(in the rows, 128 means zero)
Here are made-up elements, facts about them, and rows of numbers that follow some of those facts. Name the element behind each unnamed row.

Known rows:
bizam: [149 125 130 148 163  86 108 114  83 129 116 129 133  84 145 139 151 155
  85 136 137 144 128 123 151 110  95 112 137 128 100 108  89 110]
kluklasek: [131  98 126  89  87 102 157 126 181 144 124 139 140 227 158 129 141 103
 126 140 125  73 127 129 176 144 126 133 143 111 119  91 141 123]
toflitris: [148 140 118 112 115 109 140 128 154 131 121 162 144 166 139  96 117 120
 149 129 115 113 108 141  90 124 139 139 135 120 179 158 121 125]
nozuk: [140 118 143 101 146 131 117 150  86 110  98 152 114  92 164  86  92 114
 153 120 133 152 118 150 117 127 160 126 138 123 148 139 158 147]
latugrok: [123 118 102 187  46 112 205 145 160 178 149  82 185 169  68 205 194 136
  95 170 163 113 160 108 124  93  86 146  64 143 123  86  86  77]
troskim: [165 164 122 132 129 103 147  64 129 120 151 119 142 123 110 103 127 121
 150 112 109 132 128 130 114 139 135 127 144 140 119 133 133 123]
ginim: [144 138 138  80 139 132  99 153  76 118  99 140 118  62 174  74 100 115
 154 115 137 131 134 148 115 126 146 126 140 116 139 151 149 123]
datadrik: [103 166 125 112 157 141 124 105 117 136 176  88 115  37 142 107 120 105
  79 136 176 154 212 107 158  92 133  97 141 146 154 137  65  88]
nibrus: [107  99  90 100  76 156 136 120 210 142 142 115 107 187  83 152 120 115
 135 111 126  84 118 133 122 133 134 136 122  96 139  86 180 111]
mesik: [122  83 140 133 173 156  93 190  68 142 128 125 177  41 141 142 119 124
 115 111 142 143 103 142 120 132  96 138 152 136 156 168 102 161]
gokon: [135 145 120 168 152 127 141 122  99 124 136 110 131  95 120 145 137 151
  98 140 146 165 136 119 143 112 128 108 123 146 117 111 114 124]
zusis: [160 129 123 157 146 112 127 131  86 127 124 131 142  68 124 134 136 134
 104 143 159 172 121 135 122  97  98 115 133 130 155 118 109 121]
netru: [ 94 104 142 149 180 167 109 174  75 140 141  99 164  68 134 154 124 140
 112 101 124 136 121 125 140 145 119 133 139 155 111 163 101 162]
klefas: [108 102  98 102  73 154 143 122 204 142 143 118 111 193  94 147 125 111
 138 119 126  85 121 131 128 137 141 140 123 101 139  88 176 115]
musa: [116 133 146 113 151 138 128 136  92 111 105 128 103 113 154  97  96 130
 150 116 114 146 134 134 126 140 182 123 125 136 106 134 158 152]
grelimu: [151 136  95 189 104  90 157 153 142 160 130 140 174 139  99 162 173 161
  74 175 160 138 118 121  83  71  68 129  94 132 192 136  48  78]
tustevo: [114 136  97 115 126 133 115 109 177 129 132 141 104 166 107 114 109 147
 132 107  94  98 108 135  88 130 147 128 131 109 147 137 135 107]
neno: [ 94 120 145 148 174 184  75 184  99 118 141 121 142  72 137 168 129 141
 107 129 139 138 117 111 152 151 102 132 148 146 118 171 102 175]
sibrir: [140 139 142 140 164 123 113 117  68 109 114 120 113  64 135 123 123 139
 123 124 136 166 138 130 137 123 137 118 130 136  96 118 135 135]

Some facts about the elements:
bifi {guren=mevol, bastik=bredro, feplik=252}
bigrus {guren=mitriske, bastik=kipas, feplik=827}
bikleri {guren=goskul, bastik=bredro, feplik=149}
bila {guren=lupek, bastik=gabrudre, feplik=149}
biplak {guren=reskol, bastik=gredom, feplik=412}
bizam {guren=kluklasek, feplik=412}
bodrupo {guren=rubro, bastik=doplek bizam bigrus, feplik=87}
bredro {guren=mevol, feplik=827}
brefla {feplik=87}
bresker {guren=stotral, bastik=dogar, feplik=252}
bresti {guren=latugrok, bastik=tegron, feplik=997}
broflir {guren=kosu, bastik=triklin ginim, feplik=412}
brudovan {guren=suskun, feplik=87}
dadi {guren=suvunum, feplik=87}
datadrik {guren=skuplu, bastik=lupek, feplik=412}
deras {guren=suvunum, bastik=bredro gabrudre, feplik=87}
didron {guren=suskun, bastik=riflu stonu, feplik=412}
dogar {guren=trisor, bastik=kiskibu, feplik=412}
dogris {guren=greda, feplik=252}
doplek {guren=kosu, bastik=gabrudre, feplik=412}
dosilin {guren=kosu, bastik=riflu, feplik=87}
dreklel {guren=mitriske, feplik=412}
drerom {guren=mibul, bastik=trostur, feplik=87}
drestona {guren=flotri, bastik=rabu, feplik=252}
drobi {guren=rubro, bastik=biplak, feplik=252}
drufik {bastik=vopuzo, feplik=87}
drukeklis {guren=stotral, bastik=gabrudre, feplik=87}
dubrirak {bastik=sizoflem, feplik=87}
dumer {guren=suvunum, bastik=bila bresker vivil, feplik=87}
fasakle {guren=nibrus, bastik=gabrudre, feplik=87}
flegrik {guren=bifi, feplik=87}
fliflum {guren=kipas, feplik=87}
flobru {guren=bifi, feplik=252}
flotri {guren=sutres, bastik=bredro, feplik=87}
fupur {guren=trisor, bastik=trigom gabrudre, feplik=853}
gabrudre {guren=mevol, bastik=bredro, feplik=827}
geligrem {guren=sutres, bastik=bredro, feplik=997}
ginim {guren=zefas, feplik=252}
gokon {guren=kosu, bastik=mesik, feplik=412}
goplodin {guren=flotri, feplik=412}
goskul {guren=brefla, feplik=252}
gradran {guren=mibul, bastik=rabu mesik, feplik=997}
gratrin {guren=geligrem, bastik=bila ruskuflu, feplik=87}
greda {feplik=87}
gredom {guren=flotri, bastik=bredro, feplik=252}
grelimu {guren=bifi, feplik=827}
gretrel {guren=lupek, bastik=logum ritra, feplik=412}
gretretas {guren=rubro, bastik=bredro nozuk, feplik=997}
gribim {guren=skuplu, feplik=827}
grize {guren=goskul, bastik=bredro, feplik=87}
grode {guren=mustor, bastik=netru, feplik=252}
gudri {guren=kluklasek, feplik=149}
guradir {guren=mevol, bastik=tragron, feplik=252}
kaber {guren=suvunum, feplik=87}
kipas {bastik=flotri, feplik=252}
kiskibu {guren=flotri, feplik=149}
klaklu {guren=bifi, bastik=bigrus, feplik=149}
klaplo {guren=triklin, bastik=deras biplak bredro, feplik=412}
klare {guren=loze, bastik=tusek, feplik=87}
klefas {guren=kipas, bastik=traplin, feplik=87}
klofu {guren=mustor, bastik=ruskuflu, feplik=87}
klokir {guren=skuplu, bastik=mustor trigom, feplik=87}
klopin {guren=ritra, feplik=252}
kluklasek {guren=skoska, bastik=zufizar mitriske, feplik=87}
kosu {feplik=87}
latugrok {guren=drufik, bastik=gredom stonu tegron, feplik=827}
lazol {guren=latugrok, bastik=bredro dadi, feplik=252}
libukas {guren=nibrus, bastik=trigom bigrus, feplik=252}
logum {guren=goskul, feplik=252}
loze {guren=skoska, bastik=tovul sizoflem, feplik=87}
lupek {guren=skoska, feplik=853}
memi {guren=bifi, bastik=sople gredom, feplik=853}
mesik {guren=bifi, feplik=853}
mevol {feplik=87}
mibul {guren=kosu, feplik=149}
mitriske {bastik=bigrus gabrudre, feplik=149}
musa {guren=goskul, bastik=kiskibu, feplik=252}
mustor {guren=kipas, bastik=skodrul, feplik=412}
nadamo {guren=klefas, bastik=bodrupo, feplik=87}
naladri {guren=stotral, bastik=mitriske, feplik=853}
neno {guren=triklin, feplik=853}
netru {guren=goskul, bastik=stonu, feplik=853}
nibrus {guren=kipas, bastik=riflu gabrudre, feplik=87}
nikem {guren=mitriske, bastik=goplodin, feplik=87}
nozuk {guren=bredro, bastik=tudrobrek trigom toflitris, feplik=252}
nuvus {guren=lupek, feplik=412}
pino {guren=tretuk, bastik=bredro brudovan, feplik=827}
rabu {guren=dogris, bastik=bredro gabrudre, feplik=87}
reskol {guren=drufik, feplik=853}
riflu {guren=dubrirak, bastik=bredro kipas gredom, feplik=87}
risun {guren=nibrus, feplik=997}
ritra {guren=mitriske, bastik=deras bredro grode, feplik=412}
rotrok {guren=flotri, feplik=87}
rubro {guren=skoska, bastik=kipas, feplik=87}
rurun {guren=zefas, bastik=memi, feplik=412}
rusis {guren=tretuk, bastik=taploten, feplik=853}
ruskim {guren=suvunum, feplik=412}
ruskuflu {guren=skoska, bastik=bredro flotri, feplik=87}
sibrir {guren=skuplu, bastik=tivam zufizar, feplik=997}
sizoflem {guren=dubrirak, feplik=997}
skabre {guren=ritra, bastik=tudrobrek tegron, feplik=853}
skaruk {guren=suvunum, bastik=bizam rurun gabrudre, feplik=853}
skifa {guren=skuplu, bastik=gredom zupom nozuk, feplik=252}
skisogem {guren=mitriske, bastik=gredom, feplik=252}
skodrul {guren=nibrus, bastik=riflu, feplik=997}
skoska {bastik=grize reskol gabrudre, feplik=252}
skuplu {feplik=87}
sople {guren=mevol, bastik=doplek mitriske, feplik=252}
sozol {guren=latugrok, bastik=klaplo, feplik=853}
stali {guren=bredro, feplik=853}
stastek {guren=bredro, feplik=252}
stetrur {guren=skuplu, bastik=skodrul kipas drukeklis, feplik=252}
stoduk {guren=dogris, feplik=87}
stonu {guren=lupek, feplik=412}
stotral {guren=skuplu, feplik=997}
stovozo {guren=suskun, bastik=deras tustevo, feplik=252}
suskun {guren=drufik, bastik=rotrok ritra, feplik=87}
sutres {bastik=bizam gabrudre pino, feplik=252}
suvunum {guren=kipas, feplik=87}
taploten {guren=geligrem, bastik=goplodin, feplik=997}
tefla {guren=brefla, bastik=sibrir rabu tredok, feplik=827}
tegron {guren=skuplu, bastik=toflitris flotri, feplik=149}
tezo {guren=kosu, feplik=827}
tivam {guren=ritra, feplik=87}
toflitris {guren=mevol, bastik=bredro trigom, feplik=87}
tovul {guren=stotral, feplik=87}
tragron {guren=rubro, bastik=gabrudre, feplik=252}
traplin {guren=geligrem, bastik=trigom, feplik=412}
tredok {guren=mitriske, bastik=mitriske, feplik=87}
tretuk {guren=kosu, feplik=149}
trigom {guren=flotri, bastik=gredom flotri, feplik=87}
triklin {guren=mitriske, feplik=853}
trini {guren=reskol, feplik=87}
trisor {guren=greda, bastik=zilum tragron, feplik=87}
trisunur {guren=mevol, feplik=412}
troskim {guren=latugrok, feplik=149}
trostur {guren=ritra, feplik=827}
truzus {guren=dogris, feplik=827}
tudrobrek {guren=bredro, feplik=87}
tusek {guren=mibul, bastik=bredro kipas, feplik=87}
tustevam {guren=bifi, bastik=kipas rabu drobi tredok, feplik=87}
tustevo {guren=suvunum, bastik=deras tusek, feplik=87}
veplak {guren=nibrus, bastik=bredro, feplik=87}
viro {guren=goskul, bastik=sizoflem, feplik=412}
vivil {guren=nibrus, feplik=252}
vopuzo {guren=goskul, bastik=doplek, feplik=853}
zefas {guren=mevol, bastik=fupur, feplik=412}
zilum {guren=triklin, bastik=bredro, feplik=997}
zufizar {guren=klefas, feplik=87}
zupom {guren=latugrok, bastik=deras bredro, feplik=853}
zusis {guren=bredro, feplik=412}

Which element is each row?
No name comes twice in this set of rows, the named rows included.
[126 141 118 113 136 105 149 118 164 130 127 154 129 207 159 104 119 139
 124 132 101  98 114 129 137 139 156 118 142 129 142 139 110 123] | klare
[173 164 125 128 131  88 120  64 120 116 131 130 143 109 111 110 136 129
 152 116 108 123 121 134 104 142 115 138 151 129 109 139 128 122] | kiskibu
[ 68  84 177 173 212 165 122 147 121 146 135  98 123 104 100 161  81 108
  97 110 146 152 119 132 142 138 123 146 139 160 124 149  67 197] | rusis
[117  99 152  95  96 152 145 144 112 120 111 108 114 125 139 129 114  90
 160 125 146 128 149 135 162 147 162 136 120 125  93  88 196 151] | sutres
[108  94  97  95  74 150 117 113 203 146 138 119 102 172  82 149 127 111
 139 105 121  79 118 137 110 131 119 142 123  88 135  90 176 101] | suvunum
[104 153 166 149 145 124 122  97 218 117 118 158  81 210  98 121  88 105
 136 153 130 120 120 125 107 135 134 160 132 132 148 154  84 167] | nikem
[ 93  99 137 144 181 172 105 179  80 138 142 107 161  70 134 157 123 139
 106 105 129 136 117 125 147 142 119 129 143 149 116 160 104 163] | fupur
[111 118 130 105 160 147  97 130 105 113 104 130  81  98 137 105  92 138
 142 101 114 137 123 142 118 131 164 120 131 115 114 124 164 135] | grode
[ 74  88 109 144 195 198  95 174 106 139 155  97 131  75 113 165 104 156
  87  89 125 138 105 131 142 137 134 114 144 136 133 140 124 155] | skaruk
[145 121 127 150 171  94 122 115  88 129 122 129 128 101 153 136 144 155
  75 137 139 150 129 125 166 107 102 101 139 133 106 104  91 111] | nuvus
[132 167 126 121 113 130 108 127 177 109 127 163 120 177 133 116 127 138
 151 149 110 102 119 116 106 145 132 142 133 124 142 164 121 134] | tredok
[ 72  62 159  51 152 153  80 164 107 172 160  80 158  44 188 138 134  63
  71 114 179  79 197 115 224 129  76 126 179 122 114 125  63 118] | lupek
[127 123 101 158 160 135 103 111 111 130 136 108 101  66  95 152 130 162
  84 119 138 156 121 126 122 101 110 107 123 121 124 102 124 103] | ruskim

The same elements again, as new rows of numbers:
Named rows:
dreklel: [113 139 140  41  97 114 120 153 132 120 123  99 160  71 102 124 121 105
 107 112 160 169 135  95 131 184  84]
mitriske: [111 101 141 127 135 128 123 150 101 139 133 124 121 152 118 148 121 101
 138 134 121 103 118 103 154 185 120]
triklin: [155  86  83  83 152 109 122 158 166 124 124 124 134  79  92 132  90 136
 115  89 158  84 116 113  47 162 126]
broflir: [107 136 151  41 101 117 116 159 135 119 131 107 165  67 112 128 115 104
 103 108 166 173 140  93 118 183  85]
rusis: [152 105  95  86 152 107 119 161 169 119 128 136 144  75 102 133  82 135
 104  81 162 119 132 106  36 136 128]
bifi: [100 113 115 100 127 112 111 132 128 148 137 135 150 100 131 164 142 149
 151 137 130 130 132  89 127 200 115]
klopin: [131  98 102  81 130 101 112 148 156 146 129 136 150 128  84 144 134 119
 128 117 156 160 154  96 147 190 121]
suskun: [ 91 116 181 158 133 138 121 157 113 130 138 121 122 165 124 154 122 102
 124 134 129 108 126 103 127 175 118]
libukas: [129  65  72  66 152 127 111 147 150 144 149 114 162 156 196 154 130  70
 134 116 164 187 153  98 182 148 136]
rurun: [115 176 151  39  88 129 119 139 108 125 133 108 150  70 116 136 113 124
 120 118 144 156 124  88 174 175  78]
fupur: [155 122  78  80 146 121 126 138 136 130 134 132 130  74 141 154  94 132
 115  85 147 118 125 105  88 116 127]
traplin: [115 183 143  98  97 108 108 132  96 115 119  93 176  43 145 144 116 103
 127 114 161 191 123  95 184 175  87]
skuplu: [ 94  93 168 155 135 125 122 161 129 123 124 117 123 169  83 135 123 100
 121 130 136 102 126 107 121 200 117]
sizoflem: [155  69  93 189 144 136 161 160 162 104 117 128 105 104  30 135  90 116
 116  76 144  80 125 126  87 120 130]
dogris: [123  81 111  86 134 105 109 154 155 147 132 132 151 125  91 144 133 119
 133 125 160 137 142 100 131 208 120]
riflu: [111 132 163 155 128 130 129 145 100 129 126 120 119 172 116 149 124  94
 125 132 117 135 134 102 161 157 119]
tefla: [128  93  88  48 136 114 113 145 129 153 148 149 151  88 131 158 124 120
 134 105 154 154 142  92 156 169 118]
bodrupo: [ 99 124 158 148 132 130 126 143  90 126 130 130 123 164 114 148 120  94
 123 123 120 132 134  98 164 159 117]
skabre: [151 123  85  89 147 123 123 140 146 127 138 134 136  73 139 157  95 134
 112  83 153 123 129 106  70 115 125]

Name these rows:
No name comes twice in this set of rows, the named rows included.
[142  98  87  63 130 114 117 144 145 157 138 128 145  93 127 154 129 125
 146 125 143 127 126  99 153 190 120] | bigrus
[110 146 141  39 100 123 119 148 109 126 133 104 160  65 135 136 121 102
 112 112 155 172 134  93 144 171  83] | gokon
[110 156 155  46 100 130 118 149 115 131 136  90 157  67 153 141 124 109
 122 125 153 151 119  96 134 181  84] | ritra
[126 107 105  76 133 120 111 145 154 154 151 134 154  82 145 169 130 129
 136 117 159 142 138  96 134 176 121] | latugrok
[105  79 159 145 153 139 125 168 106 138 140 103 126 184 171 153 131  55
 122 133 136 121 127 116 107 166 129] | klefas
[106 154 177 163 118 133 124 140 104 125 130 128 116 166  92 148 115 119
 129 133 117 119 128  95 172 168 115] | toflitris
[109 143 138  40  94 118 121 123 142 118 116  99 135  58 125 127 129  98
 102 124 171 160 140  99 175 185  89] | dogar
[156 101  76  79 149 123 126 145 144 134 131 120 128  74 132 149  96 134
 124  98 145  82 107 113  71 145 124] | reskol
[109 120 126  57  94 129 123 160 124 120 128  91 165  69  73 139 135 110
 105  95 171 177 142  96 124 178  72] | viro
[123  61 125 116 152 121 132 163  84 134 122 110 120 192 132 131 122  43
 124 126 121 133 130 113 151 163 127] | zufizar
[ 83 114 138 150 129 120 130 133  97 122 123 137 135 119 121 147 125 133
 140 130 109 139 136  91 122 172 115] | klaklu
[153 132  87  64 115 108 118 128 144 151 130 135 137  97  90 147 124 145
 148 125 138 136 132  93 203 182 116] | gabrudre
[111 163 146  42  98 127 120 142 109 128 136 101 157  66 153 142 121 104
 116 116 151 176 132  91 146 157  84] | klaplo
[140 112  90  67 129 114 116 140 147 153 141 137 150  90 135 160 130 123
 136 114 151 159 146  94 156 163 120] | pino
[151  38  85 161 175 140 150 165 195  92 130 121 122 131 135 120  64  64
 111  79 158 101 129 125  93  97 158] | risun

The same elements again, as new rows of numbers:
Named rows:
zufizar: [112 135 110 139 201 137 116 101 115  91  99 137 126 149 126 120 142 175
  71 116 152  71 127 142 139 127 117 161 182 111 133 135 133 144 102]
stotral: [159 124  64 106 141  76  95 112 158 125 177 181 211 191 139 123 100  98
 147 168  67 216 122  96 115  78 146 142 132 131 150 122 117 200 208]
grize: [ 72 108 100 133 189 171 134 117 118 113 125 173 119 106 118 114 127 167
  39 113 131  81 120 142 120  83 115 156 179  81  75 158  84 160 107]
viro: [ 93 138 138 109 135 102 122 118 120 144 133 139 161 122 145 124 129 139
 130 143  98 110 132 133 134  91 119 140 144 127 113 143 131 155 111]
datadrik: [ 92 136 134 114 139 105 122 115 117 145 135 139 162 119 144 124 126 142
 130 141  96 110 129 131 132  94 120 141 144 131 117 144 132 158 121]
sibrir: [143 139 103  94 150  81  90 100 133 148 174 183 219 145 153  98 135  98
 126 180  60 187  83 100 106  76 123 137 116 151 133 103 142 200 174]
triklin: [103  57  75 162 146 109 141 184 190  89  95 202 108 151  95 125  85  64
 101 133  77 193 227 133 161  87 139 122  65 165 175  83 139 167 134]
sople: [108 128 172 128 121 101 144 126 113 141 153 109 135  94 133 151 104 148
 154 147  92 131 138 134 122 111 120 105 129 134 109 128 158 151  56]
bresker: [ 86 128 156 121 118  86 144 121 111 154 125 125 161 107 137 140 120 140
 153 139  87 111 155 134 133  81 116 126 125 136 107 144 128 142 110]
gabrudre: [ 92  73 106 160 149 182 153 118 146  99 180 217  82  93 156 122  79 116
  58 118  86 154  75 161 112  71 131 108 154 132 106  88 165 180  95]
nikem: [ 79 134 116 109 186 169 112 136 108 101  97 150 116 134 102 107 139 152
  61 122 133  92 141 126 130 115  97 165 169 126 141 152 113 162  43]
kiskibu: [ 92 114 146 142 131  90 138 133 127 139 111 144 143 118 154 141 100 140
 140 133 115  91 176 145 154  76 141 131 122 123 122 143 135 123 119]
tragron: [ 99 124 157 143  96 133 171 107  93 135 155 107 145  99 141 139  89 135
 160  93  69 120  93 154 136  55  94 117 169 171 135 133 125 118 119]
sizoflem: [158 131  96 108 161  83  84 100 130 144 178 189 226 162 157 103 109 101
 131 179  77 183  94 100 118  72 137 135 112 147 157  99 149 189 192]
zilum: [ 94 103  63  91 170 127 104  97 107 166 195 200 222 122 127  96  85 105
  82 176  54 205 122  92  99  69 122 125 110 146 127  98 130 228 205]
drukeklis: [ 92 132 125 120 154 173 142 119 107  87 117 181  86 130 138 121 152 151
  73  92 126  83  78 155 108  71  98 158 213 132 131 158 120 138  59]
fasakle: [ 87 132 112 139 179 159 150  82  95  86 112 150  87 140 131 128 161 167
  71  97 127  76  83 161 110 112 101 146 224 146 133 135 147 151  82]
tustevo: [ 93 133 113 142 203 134 137  91 106  90 104 123 122 133 115 120 177 174
  55 126 132  75 119 136 124 134  96 154 189 119 107 128 135 163  72]
lupek: [159  65 103 213 137 103 145 164 222  73 110 135 143 140 104 115  83  74
 122 103  66 185 152 146 185  71 128 132  79 154 142  71  96 129 161]

Rows to name:
No name comes twice in this set of rows, the named rows included.
[103 133 163 147 125 110 147 110 105 149 131  68 191 105 124 131 102 134
 158 120  75 121 131 139 158  86 110 127 124 144 107 128 102 130 106] | drobi
[ 84 129 105 107 192 170 105 139 101 103  95 160 124 145 103 108 109 155
  62 119 149  86 156 122 142 103 109 168 158 121 163 146 117 151  71] | tivam
[118 119 126 158  94 125 176 119 127 118 156  67 154 125 102 155  71 138
 176  83  61 157 132 138 152  83 104 132 168 149 125 148  82 133 134] | skoska
[120 138 131 139 165 156 121 133 132  85 116 102 128 114 101  91 148 168
  75  94 121  89  83 129 144 107  76 179 182 126 122 142  89 134  59] | bodrupo
[142 119  93 122 159 121 102  86 133 155 198 151 240 123 136  84  88 107
 113 150  45 195  61 109 125  72 116 136 123 145 117  90 107 195 217] | gretretas
[ 58 132 143 107 138 124 136 108  82 171 108 119 165 117 117 142  97 115
 146 142  83 132 177 146 142 105 131 115 116 151 130 140 119 165  88] | skisogem
[ 69 111  95 153 198 174 165  75  89  96 129 152 102 125 128 131 149 176
  36 105 124  80 102 148 110 103 102 137 213 121  97 131 127 165 104] | deras
[ 96 131  76 151 179 142 161  81 120  66 110 115  84 171 100 154 168 171
  86  93 115 110 119 149 116 147 104 149 235 130 123 145 123 172  94] | nibrus
[ 79 110 108 134 169 185 146 116 108  97 134 174  94 112 120 121 132 164
  47  99 123  91  94 149 109  80 102 151 200 109 101 154 106 155  84] | rabu
[ 87 132 134 116 109 128 152 109  98 126 152 160 126 122 157 137 121 134
 130 121  84 116  95 144 111  59 110 130 184 157 135 146 148 149 103] | doplek
[108 122 166 128 123 105 143 123 110 145 156 117 129  93 134 148  88 146
 156 137  95 130 136 147 124 113 128 103 128 131 115 128 161 148  72] | guradir
[ 96  93  71 117 133  97 117 178 197  86 127 160  94 122  81  98 138 122
  90 127  79 175 181  98 138 144  91 171 135 148 146 118 140 201 115] | bigrus
[106 108 118 140 156 112 117 133 170 103 117 182 132 125 150 101 152 107
  83 148  90 128 115 134 141  88 118 149 125 140 118 100 142 167 103] | tefla
[132 103  50 113 146  97 119 103 158 142 199 183 203 157 124 125  99 105
 115 161  45 226 124  99 101  77 142 133 139 112  99 121  97 230 229] | geligrem

